Below are the code and all the weights of a small trained network. Each question names an input and a class and asks about switching units off, where a switched-off unit gives its printed mean instead of its output.

import numpy as np


def w(rows, s, z=0):
    codes = np.array(rows[::2]) - 128.0
    scale = np.full(codes.shape[1], s)
    scale[-1] = z or s
    return codes * scale


def f(y):
    return y / 2 * (1 + np.tanh(0.7978845608 * (y + 0.044715 * y**3)))


def log_softmax(a):
    a = a - a.max(-1, keepdims=True)
    return a - np.log(np.exp(a).sum(-1, keepdims=True))


def net(x, mask):
    res = np.array(x, float).reshape(1, 3) / 4 @ E
    y = f(res @ A[0][:, :-1].T + A[0][:, -1])
    res = res + np.where(mask, y, B[0][:, -1]) @ B[0][:, :-1]
    return log_softmax(res[-1] @ U[:, :-1].T + U[:, -1])


A, B = {}, {}
E = w([
[254,154,76,128],'x0',
[138,207,186,180],'x1',
[97,183,60,83],'x2',
],0.0094)
A[0] = w([
[180,27,202,199,52],'n1',
[100,196,83,91,12],'n2',
[135,195,158,156,21],'n3',
[22,102,170,136,3],'n4',
[128,84,93,122,6],'n5',
[146,236,197,157,49],'n6',
[228,122,96,128,39],'n7',
[155,134,129,108,12],'n8',
[237,142,93,137,45],'n9',
[75,228,31,100,21],'n10',
[141,5,61,81,31],'n11',
[182,68,206,134,47],'n12',
[137,107,132,84,9],'n13',
],0.015,0.0065)
B[0] = w([
[137,116,84,76,244],'n1',
[155,55,136,94,169],'n2',
[134,65,129,176,166],'n3',
[84,124,186,123,224],'n4',
[145,21,159,159,134],'n5',
[120,135,92,188,245],'n6',
[101,120,174,118,218],'n7',
[126,53,160,129,113],'n8',
[89,139,164,117,239],'n9',
[137,100,96,74,237],'n10',
[125,138,92,200,253],'n11',
[154,87,118,93,191],'n12',
[165,2,183,155,116],'n13',
],0.064,0.0069)
U = w([
[69,121,175,106,152],'0',
[150,96,76,67,142],'1',
[130,103,93,189,141],'2',
[149,248,103,92,246],'3',
[152,149,121,117,75],'4',
[142,152,123,112,72],'5',
],0.018,0.013)

Each question gives the input, the list of numbers given to net, and the class t.
The units are the neurons (one row each of A and B). Each row of codes is followed by its name. A weight is (code - 128) times the scale printed after its matrix; where a second scale follows, it is the last column's (A, B and U).
mask holds one flag per neuron, in row order. A switched-off neuron (its flag False) gives its mean, the last column of its row in B, instead of its output. The means were averaged over made-up inputs and are rounded, as every weight is.
A unit's drop is (log p(t) with every unit on - log p(t) with that unit switched off) / (log p(t) with every unit on - log p(t) with every unit switched off).
The circuit of an input: a set's keep is (log p(t) with only the set's units on - log p(t) with every unit switched off) / (log p(t) with every unit on - log p(t) with every unit switched off). Starting from the 12 units with the biggest drops (on a tie, the unit counted first), units are removed one at a time, each time the one whose removal leaves the highest keep (on an exact tie, the one counted first), for as long as the keep stays at least 0.8.
circuit, biggest first: the units of the circuit, biggest drop first
k most important neurons: the k neurons with the biggest drops, biggest first
drop when u is switched off: that unit's drop, to one decimal
input [0,-5,-4], class 2: circuit, biggest first : [n11]
input [2,-2,-3], class 3: circuit, biggest first : [n2; n3; n5]
input [-1,-3,-3], class 3: 2 most important neurons : [n10; n2]
input [-3,4,2], class 2: 3 most important neurons : [n9; n1; n7]
input [6,-2,5], class 0: 2 most important neurons : [n9; n7]
input [-1,-8,-7], class 2: 2 most important neurons : [n11; n10]
input [8,-8,4], class 0: 3 most important neurons : [n9; n7; n6]
input [-3,0,-4], class 1: 2 most important neurons : [n1; n9]
input [8,8,1], class 0: 3 most important neurons : [n9; n7; n11]
input [5,-8,7], class 2: 2 most important neurons : [n11; n1]
input [5,-2,-5], class 0: 3 most important neurons : [n9; n7; n10]
input [1,-7,5], class 2: drop when n11 is switched off : 3.2
input [6,4,-2], class 0: drop when n9 is switched off : 0.1
input [-5,7,3], class 2: circuit, biggest first : [n6]
input [8,-1,3], class 0: drop when n12 is switched off : 0.0
